Below is a small trained network, with its code and all its weights. Each question gives an input and a class and asks what happens when units are switched off, that is, made to give their printed mean instead of their output.

import numpy as np


def w(rows, s, z=0):
    codes = np.array(rows[::2]) - 128.0
    scale = np.full(codes.shape[1], s)
    scale[-1] = z or s
    return codes * scale


def norm(h):
    return h / np.sqrt((h * h).mean(-1, keepdims=True) + 1e-5)


def f(y):
    return y / 2 * (1 + np.tanh(0.7978845608 * (y + 0.044715 * y**3)))


def log_softmax(a):
    a = a - a.max(-1, keepdims=True)
    return a - np.log(np.exp(a).sum(-1, keepdims=True))


def net(x, mask):
    res = np.array(x, float).reshape(1, 5) / 4 @ E
    u = 0
    for l in range(3):
        y = f(norm(res) @ A[l][:, :-1].T + A[l][:, -1])
        res = res + np.where(mask[u : u + 6], y, B[l][:, -1]) @ B[l][:, :-1]
        u += 6
    return log_softmax(norm(res)[-1] @ U[:, :-1].T + U[:, -1])


A, B = {}, {}
E = w([
[159,167,94,242,171,145,202,60,122],'x0',
[153,114,68,148,178,127,80,117,103],'x1',
[139,134,159,142,109,139,83,104,140],'x2',
[103,71,157,156,176,191,133,222,3],'x3',
[185,165,138,157,125,140,84,152,158],'x4',
],0.0074)
A[0] = w([
[153,155,44,77,2,247,166,147,97,50],'L0N1',
[141,200,159,188,184,129,176,78,110,111],'L0N2',
[136,145,131,115,153,187,128,155,168,6],'L0N3',
[83,158,96,173,148,177,165,99,147,72],'L0N4',
[117,102,89,192,122,148,158,122,118,128],'L0N5',
[173,109,153,165,152,153,172,96,73,172],'L0N6',
],0.0058,0.0016)
B[0] = w([
[184,110,80,156,230,133,3,203,109,118],'L0N1',
[157,233,201,58,190,100,165,128,71,254],'L0N2',
[46,151,86,97,109,88,100,162,120,110],'L0N3',
[156,124,189,77,113,38,59,97,42,180],'L0N4',
[95,105,213,119,156,143,94,77,248,182],'L0N5',
[84,202,105,239,191,104,109,195,107,214],'L0N6',
],0.0057,0.0033)
A[1] = w([
[148,37,182,132,195,174,171,225,108,1],'L1N1',
[141,123,93,212,7,16,169,208,228,254],'L1N2',
[225,158,117,205,110,85,145,109,37,155],'L1N3',
[1,174,112,253,87,219,64,210,129,80],'L1N4',
[97,110,157,38,168,89,33,130,83,33],'L1N5',
[115,127,99,97,31,187,66,183,142,90],'L1N6',
],0.0047,0.00076)
B[1] = w([
[161,113,109,143,111,173,105,100,140,240],'L1N1',
[114,88,82,129,149,146,135,93,154,217],'L1N2',
[50,124,115,109,32,107,147,133,69,250],'L1N3',
[166,2,137,136,56,135,169,131,140,211],'L1N4',
[127,189,187,136,119,147,97,165,158,190],'L1N5',
[101,150,135,103,133,103,160,137,54,200],'L1N6',
],0.0083,0.0025)
A[2] = w([
[168,131,125,58,111,188,129,162,161,100],'L2N1',
[94,97,123,11,121,136,55,211,152,107],'L2N2',
[185,201,148,188,78,139,158,155,74,95],'L2N3',
[50,210,81,138,108,147,135,92,253,251],'L2N4',
[73,112,142,187,108,230,144,203,104,112],'L2N5',
[141,172,47,35,95,127,129,51,187,122],'L2N6',
],0.0065,0.0016)
B[2] = w([
[147,161,177,216,128,84,176,103,67,157],'L2N1',
[120,254,128,240,190,51,183,55,135,233],'L2N2',
[109,170,183,70,106,45,110,141,179,188],'L2N3',
[104,78,135,137,163,181,44,192,85,254],'L2N4',
[153,34,55,54,94,201,77,77,210,217],'L2N5',
[202,23,74,100,111,143,155,176,117,252],'L2N6',
],0.0075,0.0055)
U = w([
[198,13,83,59,96,198,77,168,145,250],'0',
[75,254,166,179,148,79,129,162,94,6],'1',
],0.0081,0.00025)

Each question gives the input, the list of numbers given to net, and the class t.
The units are the neurons (one row each of A and B). Each row of codes is followed by its name. A weight is (code - 128) times the scale printed after its matrix; where a second scale follows, it is the last column's (A, B and U).
mask holds one flag per neuron, layer by layer. A switched-off neuron (its flag False) gives its mean, the last column of its row in B, instead of its output. The means were averaged over made-up inputs and are rounded, as every weight is.
A unit's drop is (log p(t) with every unit on - log p(t) with that unit switched off) / (log p(t) with every unit on - log p(t) with every unit switched off).
The circuit of an input: a set's keep is (log p(t) with only the set's units on - log p(t) with every unit switched off) / (log p(t) with every unit on - log p(t) with every unit switched off). Starting from the 12 units with the biggest drops (on a tie, the unit counted first), units are removed one at a time, each time the one whose removal leaves the highest keep (on an exact tie, the one counted first), for as long as the keep stays at least 0.8.
circuit, biggest first: the units of the circuit, biggest drop first
unit that matters most: the unit with the biggest drop
top k neurons: the k neurons with the biggest drops, biggest first
top k neurons in layer l: the k neurons of layer l with the biggest drops, biggest first
drop when u is switched off: that unit's drop, to one decimal
input [3,-8,2,7,5], class 0: unit that matters most	L2N5
input [6,-8,6,-8,6], class 0: circuit, biggest first	(L2N2 L2N4)
input [7,-3,4,7,-6], class 0: top 2 neurons in layer 2	(L2N5 L2N2)
input [4,-2,4,-4,0], class 0: top 3 neurons	(L2N2 L2N6 L1N6)
input [5,-2,-4,-5,-4], class 0: top 2 neurons	(L2N2 L2N6)
input [-2,3,-3,1,-5], class 1: top 2 neurons in layer 2	(L2N2 L2N6)
input [6,2,3,-6,-4], class 0: top 3 neurons	(L2N6 L2N2 L2N4)
input [-3,-7,-6,1,0], class 1: top 2 neurons	(L2N2 L0N6)
input [6,7,-6,-8,-5], class 0: top 2 neurons in layer 2	(L2N6 L2N2)
input [4,-3,-4,5,6], class 0: top 2 neurons in layer 2	(L2N5 L2N2)
input [-6,2,8,3,-7], class 1: drop when L2N2 is switched off	0.6
input [4,-8,-2,5,-1], class 0: drop when L2N5 is switched off	0.9
input [4,-6,5,6,8], class 0: drop when L1N4 is switched off	0.1
input [-8,-4,4,-5,-6], class 1: drop when L2N2 is switched off	1.0
input [-5,-6,2,3,6], class 1: top neuron	(L2N2)
